Here is a tiny trained network, its code and every weight. The questions are about switching its units off for an input and a target symbol, where a switched-off unit gives its printed mean instead of its output.

import numpy as np


def w(rows, s, z=0):
    codes = np.array(rows[::2]) - 128.0
    scale = np.full(codes.shape[1], s)
    scale[-1] = z or s
    return codes * scale


def f(y):
    return y / 2 * (1 + np.tanh(0.7978845608 * (y + 0.044715 * y**3)))


def softmax(a):
    e = np.exp(a - a.max(-1, keepdims=True))
    return e / e.sum(-1, keepdims=True)


def log_softmax(a):
    a = a - a.max(-1, keepdims=True)
    return a - np.log(np.exp(a).sum(-1, keepdims=True))


def net(x, mask):
    ids = ['αβγδεηλπτφω'.index(c) for c in x.split()]
    T = len(ids)
    res = E[ids] + P[:T]
    r = res
    for j in range(3):
        rows = slice(2 * j, 2 * j + 2)
        q, k, v = (r @ M[0][rows].T for M in (Q, K, V))
        z = softmax(np.where(np.tri(T) > 0, q @ k.T / 2**0.5, -1e9)) @ v
        o = O[0][rows]
        res = res + np.where(mask[j], z, o[:, -1]) @ o[:, :-1]
    y = f(res @ A[0][:, :-1].T + A[0][:, -1])
    res = res + np.where(mask[3:15], y, B[0][:, -1]) @ B[0][:, :-1]
    return log_softmax(res[-1] @ U[:, :-1].T + U[:, -1])


Q, K, V, O, A, B = {}, {}, {}, {}, {}, {}
E = w([
[157,123,194,153,111],'α',
[75,141,137,162,104],'β',
[107,165,170,169,103],'γ',
[115,115,177,176,106],'δ',
[107,171,120,70,118],'ε',
[165,163,202,100,86],'η',
[110,146,155,81,104],'λ',
[64,215,104,108,147],'π',
[99,144,145,144,3],'τ',
[102,168,208,123,144],'φ',
[57,52,132,113,53],'ω',
],0.02)
P = w([
[11,73,181,94,134],'0',
[143,136,115,131,88],'1',
[131,136,97,122,75],'2',
[130,126,92,122,80],'3',
[119,132,91,106,79],'4',
[101,135,96,109,76],'5',
[87,142,103,109,76],'6',
[75,141,107,100,69],'7',
[61,157,100,96,65],'8',
[62,145,114,103,68],'9',
[66,139,122,107,70],'10',
],0.012)
Q[0] = w([
[141,83,73,162,168],'head 0',
[19,137,226,98,96],'head 0',
[83,204,155,105,5],'head 1',
[153,153,154,131,247],'head 1',
[84,140,162,58,82],'head 2',
[149,77,117,76,186],'head 2',
],0.012)
K[0] = w([
[203,151,73,179,194],'head 0',
[85,136,182,94,133],'head 0',
[9,95,210,130,178],'head 1',
[181,120,89,178,59],'head 1',
[41,126,141,143,76],'head 2',
[149,87,127,203,152],'head 2',
],0.012)
V[0] = w([
[74,53,75,141,118],'head 0',
[107,58,106,20,139],'head 0',
[94,44,158,231,193],'head 1',
[36,249,70,130,130],'head 1',
[129,73,119,206,95],'head 2',
[102,193,78,186,174],'head 2',
],0.013)
O[0] = w([
[105,76,114,188,163,202],'head 0',
[189,56,43,146,145,253],'head 0',
[121,44,178,76,166,246],'head 1',
[5,165,77,123,150,211],'head 1',
[93,103,156,214,114,101],'head 2',
[141,143,106,161,185,8],'head 2',
],0.015,0.0059)
A[0] = w([
[94,103,212,67,220,75],'neuron 0',
[112,85,58,146,135,160],'neuron 1',
[181,172,167,152,179,254],'neuron 2',
[161,179,117,86,75,155],'neuron 3',
[81,171,231,124,120,113],'neuron 4',
[211,156,125,116,110,54],'neuron 5',
[224,94,100,138,132,162],'neuron 6',
[57,220,96,135,103,88],'neuron 7',
[89,203,202,156,163,68],'neuron 8',
[75,71,115,176,237,138],'neuron 9',
[178,127,85,45,254,85],'neuron 10',
[60,126,112,121,103,166],'neuron 11',
],0.009,0.0067)
B[0] = w([
[171,146,55,152,170,246],'neuron 0',
[191,166,165,97,150,233],'neuron 1',
[78,254,82,171,147,137],'neuron 2',
[94,173,151,144,89,178],'neuron 3',
[113,250,198,131,142,196],'neuron 4',
[193,69,92,211,142,146],'neuron 5',
[100,230,101,42,64,189],'neuron 6',
[192,164,180,167,105,241],'neuron 7',
[184,168,110,119,152,144],'neuron 8',
[71,130,117,174,94,243],'neuron 9',
[155,146,147,208,132,152],'neuron 10',
[186,75,118,106,139,245],'neuron 11',
],0.0082,0.012)
U = w([
[138,128,200,83,112,145],'α',
[1,116,95,130,149,31],'β',
[41,163,176,77,152,209],'γ',
[200,50,207,174,212,130],'δ',
[170,125,96,191,171,139],'ε',
[79,129,188,139,56,108],'η',
[111,111,82,77,158,216],'λ',
[70,168,155,183,156,3],'π',
[102,113,196,220,123,149],'τ',
[71,116,120,33,128,146],'φ',
[90,56,112,156,76,42],'ω',
],0.0064,0.0052)

Each question gives the input, a string of symbols that net reads in full, and the target symbol t.
The units are the heads (2 rows each of Q, K, V and O) and the neurons (one row each of A and B). Each row of codes is followed by its name. A weight is (code - 128) times the scale printed after its matrix; where a second scale follows, it is the last column's (O, A, B and U).
mask holds one flag per unit, heads first, then neurons. A switched-off unit (its flag False) gives its mean, the last column of its rows in O or B, instead of its output. The means were averaged over made-up inputs and are rounded, as every weight is.
A unit's drop is (log p(t) with every unit on - log p(t) with that unit switched off) / (log p(t) with every unit on - log p(t) with every unit switched off).
The circuit of an input: a set's keep is (log p(t) with only the set's units on - log p(t) with every unit switched off) / (log p(t) with every unit on - log p(t) with every unit switched off). Starting from the 12 units with the biggest drops (on a tie, the unit counted first), units are removed one at a time, each time the one whose removal leaves the highest keep (on an exact tie, the one counted first), for as long as the keep stays at least 0.8.
units of the circuit, in order: the units of the circuit, biggest drop first
unit that matters most: the unit with the biggest drop
top k neurons: the k neurons with the biggest drops, biggest first
which heads matter: for each layer, one digit per head in row order, 1 if its drop is at least 0.15 and else 0, layers parted by /
input δ α δ ε τ γ β δ γ ω, target δ: which heads matter : 010
input η δ γ φ δ δ, target η: which heads matter : 110
input η γ δ τ ε, target η: top 2 neurons : neuron 3; neuron 0
input λ λ φ η δ γ γ ε δ, target λ: which heads matter : 101
input β ε δ ω γ, target β: units of the circuit, in order : head 1; neuron 9; head 0
input ε β δ ε δ, target ε: units of the circuit, in order : head 1; neuron 7; head 0
input β ε β ε δ β γ ε, target β: units of the circuit, in order : head 1; neuron 9; head 2
input ε γ α δ λ λ, target ε: which heads matter : 110
input δ δ α γ, target δ: top 3 neurons : neuron 6; neuron 0; neuron 3
input α δ η α, target α: top 2 neurons : neuron 6; neuron 9
input λ α π η, target λ: unit that matters most : head 0
input η δ π, target ε: which heads matter : 011
input ω β γ, target ω: units of the circuit, in order : head 0; neuron 9; head 2
input η α δ γ δ δ, target η: units of the circuit, in order : head 1; head 0; neuron 0; neuron 3
input ω ε π α ε δ δ τ λ, target ω: units of the circuit, in order : head 0; neuron 9
input η ε η β η λ, target η: units of the circuit, in order : head 1; neuron 3; head 0
input ε δ ε ω δ ε γ γ α, target ε: units of the circuit, in order : head 1; head 0; neuron 7
input η η δ δ α ω ε, target η: units of the circuit, in order : head 2; neuron 0
input λ β β, target λ: units of the circuit, in order : head 0; head 2; neuron 7
input ε ε π η ω β δ α δ η, target ε: top 2 neurons : neuron 7; neuron 6
input τ φ γ, target τ: top 3 neurons : neuron 6; neuron 7; neuron 0
input γ η δ η ε γ, target γ: units of the circuit, in order : head 0; head 1
input η φ δ φ β γ α, target η: units of the circuit, in order : head 1; head 0; neuron 3
input β τ δ δ β, target β: units of the circuit, in order : head 1; neuron 9
input β γ η π δ, target β: which heads matter : 010
